Below are the code and all the weights of a small trained network. Each question names an input and a class and asks about switching units off, where a switched-off unit gives its printed mean instead of its output.

import numpy as np


def w(rows, s, z=0):
    codes = np.array(rows[::2]) - 128.0
    scale = np.full(codes.shape[1], s)
    scale[-1] = z or s
    return codes * scale


def norm(h):
    return h / np.sqrt((h * h).mean(-1, keepdims=True) + 1e-5)


def f(y):
    return np.maximum(y, 0)


def log_softmax(a):
    a = a - a.max(-1, keepdims=True)
    return a - np.log(np.exp(a).sum(-1, keepdims=True))


def net(x, mask):
    res = np.array(x, float).reshape(1, 5) / 4 @ E
    u = 0
    for l in range(2):
        y = f(norm(res) @ A[l][:, :-1].T + A[l][:, -1])
        res = res + np.where(mask[u : u + 4], y, B[l][:, -1]) @ B[l][:, :-1]
        u += 4
    return log_softmax(norm(res)[-1] @ U[:, :-1].T + U[:, -1])


A, B = {}, {}
E = w([
[110,183,86,194,204,70,128,209],'x0',
[17,151,120,134,97,115,196,78],'x1',
[193,127,181,87,227,37,197,60],'x2',
[209,154,116,135,79,196,254,182],'x3',
[123,60,48,11,134,98,128,161],'x4',
],0.0041)
A[0] = w([
[114,90,57,4,94,53,137,195,3],'0.n1',
[133,180,132,100,68,176,205,223,65],'0.n2',
[23,136,72,143,104,119,229,61,60],'0.n3',
[119,227,2,194,211,69,138,195,29],'0.n4',
],0.0067,0.0044)
B[0] = w([
[133,210,255,253,106,158,116,121,207],'0.n1',
[106,71,120,144,130,82,173,127,212],'0.n2',
[227,171,78,116,155,104,55,154,210],'0.n3',
[138,98,142,72,67,178,123,43,252],'0.n4',
],0.0096,0.0046)
A[1] = w([
[149,128,130,97,233,121,237,148,218],'1.n1',
[10,60,149,130,194,74,2,123,3],'1.n2',
[209,65,123,144,137,163,121,163,161],'1.n3',
[47,107,51,158,86,224,105,224,143],'1.n4',
],0.0056,0.0025)
B[1] = w([
[31,87,127,120,150,141,110,172,224],'1.n1',
[137,109,82,156,65,115,239,179,234],'1.n2',
[114,165,59,155,89,73,63,90,225],'1.n3',
[125,111,191,75,255,89,144,96,252],'1.n4',
],0.0098,0.0034)
U = w([
[123,178,220,254,107,127,137,126,158],'0',
[111,55,77,185,86,89,188,164,170],'1',
[103,89,164,83,229,110,124,117,180],'2',
[144,107,122,66,52,177,112,40,158],'3',
[198,157,43,169,145,82,41,159,147],'4',
[151,135,125,115,122,174,122,149,53],'5',
[168,147,99,99,137,210,126,207,2],'6',
],0.012,0.0059)

Each question gives the input, the list of numbers given to net, and the class t.
The units are the neurons (one row each of A and B). Each row of codes is followed by its name. A weight is (code - 128) times the scale printed after its matrix; where a second scale follows, it is the last column's (A, B and U).
mask holds one flag per neuron, layer by layer. A switched-off neuron (its flag False) gives its mean, the last column of its row in B, instead of its output. The means were averaged over made-up inputs and are rounded, as every weight is.
A unit's drop is (log p(t) with every unit on - log p(t) with that unit switched off) / (log p(t) with every unit on - log p(t) with every unit switched off).
The circuit of an input: a set's keep is (log p(t) with only the set's units on - log p(t) with every unit switched off) / (log p(t) with every unit on - log p(t) with every unit switched off). Starting from all 8 units, units are removed one at a time, each time the one whose removal leaves the highest keep (on an exact tie, the one counted first), for as long as the keep stays at least 0.8.
circuit, biggest first: the units of the circuit, biggest drop first
k most important neurons: the k neurons with the biggest drops, biggest first
k most important neurons of layer l: the k neurons of layer l with the biggest drops, biggest first
input [-1,-2,4,-8,3], class 1: circuit, biggest first : 1.n2
input [8,-6,-7,2,-1], class 3: 2 most important neurons of layer 1 : 1.n3; 1.n1
input [-4,6,-7,-5,1], class 2: 2 most important neurons : 1.n4; 0.n4
input [-6,-6,5,-6,-1], class 1: circuit, biggest first : 0.n4; 1.n2; 0.n3; 1.n4
input [-7,7,0,-8,-4], class 1: 3 most important neurons : 1.n2; 0.n4; 0.n1
input [-2,-8,1,8,-5], class 1: 3 most important neurons of layer 0 : 0.n2; 0.n3; 0.n1
input [7,-3,5,-2,5], class 3: 2 most important neurons : 0.n4; 1.n4
input [0,7,3,7,8], class 0: 2 most important neurons : 0.n1; 1.n2
input [-4,7,1,-5,-3], class 4: 2 most important neurons of layer 0 : 0.n3; 0.n4
input [3,6,-4,4,5], class 4: 2 most important neurons : 0.n3; 1.n2
input [-3,2,3,4,3], class 1: 3 most important neurons of layer 1 : 1.n4; 1.n1; 1.n3
input [-4,5,8,-8,3], class 1: circuit, biggest first : 1.n2; 0.n4
input [1,-2,-8,6,-5], class 2: circuit, biggest first : 1.n4; 0.n1
input [6,-2,-3,8,-7], class 1: 2 most important neurons : 0.n2; 0.n1
input [2,6,4,2,-5], class 4: 2 most important neurons of layer 0 : 0.n3; 0.n1
input [-7,2,6,-7,2], class 1: 2 most important neurons : 1.n2; 0.n4
input [-4,-8,-1,4,-3], class 4: 2 most important neurons : 1.n3; 0.n4
input [-2,-7,6,6,-2], class 4: 2 most important neurons : 1.n3; 1.n4
input [-1,-7,-2,7,4], class 1: circuit, biggest first : 0.n2
input [-3,-3,-7,8,1], class 1: most important neuron : 0.n2
input [-7,-8,-5,-8,5], class 1: 3 most important neurons : 1.n2; 0.n4; 0.n3
input [-1,6,-7,-4,3], class 2: 2 most important neurons : 1.n4; 1.n3
input [3,-2,-7,7,-6], class 1: 3 most important neurons of layer 0 : 0.n2; 0.n1; 0.n3
input [-1,-6,1,-6,7], class 0: 2 most important neurons of layer 0 : 0.n1; 0.n3
